Below are the code and all the weights of a small trained network. Each question names an input and a target symbol and asks about switching units off, where a switched-off unit gives its printed mean instead of its output.

import numpy as np


def w(rows, s, z=0):
    codes = np.array(rows[::2]) - 128.0
    scale = np.full(codes.shape[1], s)
    scale[-1] = z or s
    return codes * scale


def f(y):
    return np.maximum(y, 0)


def softmax(a):
    e = np.exp(a - a.max(-1, keepdims=True))
    return e / e.sum(-1, keepdims=True)


def log_softmax(a):
    a = a - a.max(-1, keepdims=True)
    return a - np.log(np.exp(a).sum(-1, keepdims=True))


def net(x, mask):
    ids = ['αβγδζηθμτφ'.index(c) for c in x.split()]
    T = len(ids)
    res = E[ids] + P[:T]
    u = 0
    for l in range(2):
        q, k, v = (res @ M[l].T for M in (Q, K, V))
        z = softmax(np.where(np.tri(T) > 0, q @ k.T / 2**0.5, -1e9)) @ v
        res = res + np.where(mask[u], z, O[l][:, -1]) @ O[l][:, :-1]
        u += 1
        y = f(res @ A[l][:, :-1].T + A[l][:, -1])
        res = res + np.where(mask[u : u + 4], y, B[l][:, -1]) @ B[l][:, :-1]
        u += 4
    return log_softmax(res[-1] @ U[:, :-1].T + U[:, -1])


Q, K, V, O, A, B = {}, {}, {}, {}, {}, {}
E = w([
[186,211,110,79,132,59,45,113,81,158,55,127],'α',
[110,110,1,215,37,148,73,106,168,227,117,102],'β',
[151,164,82,117,180,80,90,172,119,161,65,142],'γ',
[73,141,95,135,244,138,122,137,172,177,112,153],'δ',
[105,96,80,93,182,120,118,178,167,133,53,168],'ζ',
[53,161,105,71,141,180,94,106,157,90,85,131],'η',
[83,32,127,79,159,28,84,152,136,162,187,129],'θ',
[106,148,98,90,131,34,156,117,118,117,205,81],'μ',
[156,109,120,72,84,89,199,74,159,125,86,126],'τ',
[130,40,183,125,123,188,141,106,124,119,108,41],'φ',
],0.021)
P = w([
[143,210,123,91,129,122,106,162,176,205,119,7],'0',
[122,147,97,104,106,131,90,132,151,181,105,52],'1',
[121,121,88,110,96,130,94,118,148,164,98,61],'2',
[133,146,120,96,130,112,113,133,139,142,116,100],'3',
[129,141,131,110,128,111,122,123,134,130,123,115],'4',
[126,129,130,116,128,112,131,120,118,118,127,125],'5',
[123,112,134,126,129,112,137,112,109,105,129,134],'6',
[124,91,136,130,119,118,145,108,101,94,127,149],'7',
[120,75,136,135,120,117,151,101,85,80,127,159],'8',
[109,74,142,141,121,115,160,97,69,72,136,167],'9',
[111,63,145,145,126,111,167,93,56,65,138,184],'10',
],0.021)
Q[0] = w([
[112,154,120,70,211,67,100,186,156,63,83,247],'L0H1',
[47,57,52,60,105,137,95,80,143,109,103,53],'L0H1',
],0.012)
K[0] = w([
[91,85,107,142,122,158,175,93,99,4,168,184],'L0H1',
[109,93,175,69,96,124,197,124,169,61,182,75],'L0H1',
],0.014)
V[0] = w([
[178,146,172,89,100,133,98,2,118,99,171,85],'L0H1',
[200,155,162,112,37,50,111,151,40,105,63,108],'L0H1',
],0.007)
O[0] = w([
[134,82,87,94,183,235,123,104,49,246,137,154,254],'L0H1',
[216,137,93,129,193,163,70,14,180,76,148,97,205],'L0H1',
],0.011,0.00046)
A[0] = w([
[137,183,158,193,73,53,184,197,115,101,143,111,17],'L0N1',
[55,39,80,101,174,123,10,183,222,105,100,233,168],'L0N2',
[102,120,195,64,147,88,213,20,226,171,3,178,173],'L0N3',
[190,160,94,168,108,135,130,75,186,82,115,165,4],'L0N4',
],0.0057,0.0035)
B[0] = w([
[82,32,35,129,183,79,102,164,97,195,146,111,175],'L0N1',
[152,247,163,87,75,99,44,2,85,140,118,115,253],'L0N2',
[114,161,60,166,153,130,131,204,28,92,178,63,220],'L0N3',
[217,169,164,150,188,120,117,132,107,101,149,121,147],'L0N4',
],0.0074,0.011)
Q[1] = w([
[156,54,80,140,120,152,145,59,166,164,102,45],'L1H1',
[117,168,76,4,197,54,143,123,26,125,152,150],'L1H1',
],0.015)
K[1] = w([
[168,131,141,91,150,178,162,214,169,147,124,5],'L1H1',
[147,50,152,149,132,122,195,101,82,71,162,169],'L1H1',
],0.012)
V[1] = w([
[89,96,224,118,187,133,74,131,139,107,45,115],'L1H1',
[134,58,179,100,105,89,80,121,152,168,254,108],'L1H1',
],0.0077)
O[1] = w([
[150,167,144,124,160,132,35,237,33,160,194,128,3],'L1H1',
[78,57,113,72,116,123,74,250,236,62,116,183,131],'L1H1',
],0.013,0.0033)
A[1] = w([
[208,113,110,96,172,187,102,101,149,134,140,161,2],'L1N1',
[171,167,151,145,132,145,140,94,86,158,157,106,106],'L1N2',
[117,160,221,219,6,162,183,127,211,122,152,150,83],'L1N3',
[94,116,139,148,115,137,83,206,126,116,144,139,58],'L1N4',
],0.011,0.006)
B[1] = w([
[58,181,108,132,131,130,193,161,152,139,209,88,184],'L1N1',
[120,101,179,151,127,146,121,181,165,137,86,179,253],'L1N2',
[170,185,135,49,143,176,125,223,125,136,71,5,138],'L1N3',
[188,151,146,142,106,128,188,90,119,137,158,129,205],'L1N4',
],0.014,0.016)
U = w([
[117,93,158,166,140,131,142,176,188,151,153,96,83],'α',
[181,87,159,109,139,131,140,156,167,158,100,76,92],'β',
[253,71,158,190,216,147,55,122,213,127,120,92,167],'γ',
[62,66,141,82,58,68,229,180,124,238,127,116,1],'δ',
[103,95,151,191,121,44,103,137,123,110,143,30,164],'ζ',
[102,53,201,121,98,144,139,192,148,228,78,151,133],'η',
[182,121,182,107,41,118,167,150,195,144,143,141,96],'θ',
[80,9,93,98,158,116,108,200,219,146,100,157,167],'μ',
[187,107,153,106,132,120,217,26,154,218,101,98,109],'τ',
[222,67,76,68,181,189,106,134,76,204,190,105,190],'φ',
],0.0039,0.0081)

Each question gives the input, a string of symbols that net reads in full, and the target symbol t.
The units are the heads (2 rows each of Q, K, V and O) and the neurons (one row each of A and B). Each row of codes is followed by its name. A weight is (code - 128) times the scale printed after its matrix; where a second scale follows, it is the last column's (O, A, B and U).
mask holds one flag per unit, layer by layer, with each layer's heads first. A switched-off unit (its flag False) gives its mean, the last column of its rows in O or B, instead of its output. The means were averaged over made-up inputs and are rounded, as every weight is.
A unit's drop is (log p(t) with every unit on - log p(t) with that unit switched off) / (log p(t) with every unit on - log p(t) with every unit switched off).
The circuit of an input: a set's keep is (log p(t) with only the set's units on - log p(t) with every unit switched off) / (log p(t) with every unit on - log p(t) with every unit switched off). Starting from all 10 units, units are removed one at a time, each time the one whose removal leaves the highest keep (on an exact tie, the one counted first), for as long as the keep stays at least 0.8.
units of the circuit, in order: the units of the circuit, biggest drop first
most important unit: the unit with the biggest drop
k most important neurons: the k neurons with the biggest drops, biggest first
top k neurons in layer l: the k neurons of layer l with the biggest drops, biggest first
input β ζ α β β ζ γ ζ α ζ α, target ζ: units of the circuit, in order -> (L0H1 L1N2)
input ζ η μ α, target μ: top neuron in layer 1 -> (L1N4)
input ζ β τ μ η, target τ: units of the circuit, in order -> (L0H1 L1H1 L0N3)
input α φ θ τ, target φ: units of the circuit, in order -> (L0H1 L1N2 L1H1)
input η η τ τ ζ ζ α β ζ ζ β, target η: units of the circuit, in order -> (L1H1 L1N2 L0H1 L0N1)
input ζ τ μ ζ δ φ μ η, target φ: units of the circuit, in order -> (L0H1 L1H1)
input ζ ζ ζ μ β τ α β φ δ, target φ: units of the circuit, in order -> (L1H1 L0H1)
input γ ζ β μ, target μ: 2 most important neurons -> (L1N4 L0N2)
input φ φ β μ ζ η φ μ μ θ, target μ: 2 most important neurons -> (L0N2 L0N1)
input β α ζ β μ ζ μ τ ζ η, target τ: units of the circuit, in order -> (L1H1 L0N3)
input μ γ φ δ, target φ: units of the circuit, in order -> (L1H1 L1N2 L0H1)
input θ ζ φ φ, target θ: 3 most important neurons -> (L1N4 L0N1 L0N2)
input ζ ζ τ θ ζ, target τ: units of the circuit, in order -> (L1H1 L0N2 L0N3)
input η τ μ, target τ: units of the circuit, in order -> (L1H1 L0N3)
input τ η β φ τ δ δ, target τ: most important unit -> L1H1
input ζ μ ζ α τ τ ζ β μ ζ θ, target μ: 2 most important neurons -> (L0N2 L1N4)
input δ β η β, target δ: 2 most important neurons -> (L0N1 L1N4)
input μ γ ζ α θ ζ, target θ: units of the circuit, in order -> (L1N4 L1H1 L0H1)
input γ θ τ γ α α β η φ ζ θ, target φ: units of the circuit, in order -> (L0H1 L0N2 L1H1)
input ζ α η ζ η ζ θ ζ β μ δ, target μ: 2 most important neurons -> (L1N4 L0N3)
input θ α ζ β α θ ζ η μ η ζ, target μ: most important unit -> L0N2
input τ γ β θ η η, target θ: 2 most important neurons -> (L1N4 L0N3)
input ζ β ζ α, target ζ: top 2 neurons in layer 0 -> (L0N1 L0N2)
input η α α, target η: top 2 neurons in layer 1 -> (L1N2 L1N4)
